Here is a tiny trained network, its code and every weight. The questions are about switching its units off for an input and a class, where a switched-off unit gives its printed mean instead of its output.

import numpy as np


def w(rows, s, z=0):
    codes = np.array(rows[::2]) - 128.0
    scale = np.full(codes.shape[1], s)
    scale[-1] = z or s
    return codes * scale


def f(y):
    return np.maximum(y, 0)


def log_softmax(a):
    a = a - a.max(-1, keepdims=True)
    return a - np.log(np.exp(a).sum(-1, keepdims=True))


def net(x, mask):
    res = np.array(x, float).reshape(1, 3) / 4 @ E
    y = f(res @ A[0][:, :-1].T + A[0][:, -1])
    res = res + np.where(mask, y, B[0][:, -1]) @ B[0][:, :-1]
    return log_softmax(res[-1] @ U[:, :-1].T + U[:, -1])


A, B = {}, {}
E = w([
[62,1,197,188],'x0',
[242,127,226,196],'x1',
[133,103,156,57],'x2',
],0.0071)
A[0] = w([
[129,124,144,166,156],'n1',
[129,131,124,119,109],'n2',
[85,155,57,87,249],'n3',
[25,75,97,129,166],'n4',
[152,142,129,122,129],'n5',
[158,148,130,122,123],'n6',
[113,178,74,87,220],'n7',
[116,101,119,104,121],'n8',
[173,143,145,120,193],'n9',
[110,193,55,73,254],'n10',
[61,99,113,128,147],'n11',
[132,147,97,111,183],'n12',
[156,49,220,191,48],'n13',
[158,142,123,124,114],'n14',
[253,186,127,110,177],'n15',
[79,108,113,127,179],'n16',
],0.018,0.0035)
B[0] = w([
[149,115,29,116,165],'n1',
[133,133,133,126,134],'n2',
[157,94,83,56,237],'n3',
[46,140,61,79,228],'n4',
[136,141,114,146,151],'n5',
[131,145,128,152,157],'n6',
[181,104,135,108,221],'n7',
[119,135,62,104,152],'n8',
[149,129,2,171,179],'n9',
[199,99,129,99,253],'n10',
[80,146,91,95,189],'n11',
[156,123,122,122,173],'n12',
[201,95,86,54,248],'n13',
[128,151,130,141,153],'n14',
[144,177,39,234,245],'n15',
[92,126,71,97,180],'n16',
],0.04,0.012)
U = w([
[239,59,135,72,161],'0',
[1,130,112,88,250],'1',
[84,108,180,108,34],'2',
[120,164,208,154,40],'3',
[115,152,164,133,4],'4',
[149,148,170,160,28],'5',
[160,206,118,223,227],'6',
],0.0081,0.0018)

Each question gives the input, the list of numbers given to net, and the class t.
The units are the neurons (one row each of A and B). Each row of codes is followed by its name. A weight is (code - 128) times the scale printed after its matrix; where a second scale follows, it is the last column's (A, B and U).
mask holds one flag per neuron, in row order. A switched-off neuron (its flag False) gives its mean, the last column of its row in B, instead of its output. The means were averaged over made-up inputs and are rounded, as every weight is.
A unit's drop is (log p(t) with every unit on - log p(t) with that unit switched off) / (log p(t) with every unit on - log p(t) with every unit switched off).
The circuit of an input: a set's keep is (log p(t) with only the set's units on - log p(t) with every unit switched off) / (log p(t) with every unit on - log p(t) with every unit switched off). Starting from the 12 units with the biggest drops (on a tie, the unit counted first), units are removed one at a time, each time the one whose removal leaves the highest keep (on an exact tie, the one counted first), for as long as the keep stays at least 0.8.
circuit, biggest first: the units of the circuit, biggest drop first
k most important neurons: the k neurons with the biggest drops, biggest first
drop when u is switched off: that unit's drop, to one decimal
input [-6,2,3], class 6: circuit, biggest first : [n15]
input [1,0,-6], class 1: circuit, biggest first : [n10, n13]
input [-1,1,3], class 6: circuit, biggest first : [n13, n3]
input [2,0,-5], class 1: 2 most important neurons : [n10, n7]
input [1,-5,7], class 1: 2 most important neurons : [n4, n13]
input [1,-5,8], class 1: 2 most important neurons : [n4, n13]
input [-7,1,5], class 6: 2 most important neurons : [n15, n13]
input [-7,2,-6], class 6: drop when n15 is switched off : 0.7
input [-1,7,6], class 6: drop when n15 is switched off : 0.2
input [1,-2,2], class 1: drop when n13 is switched off : 0.3
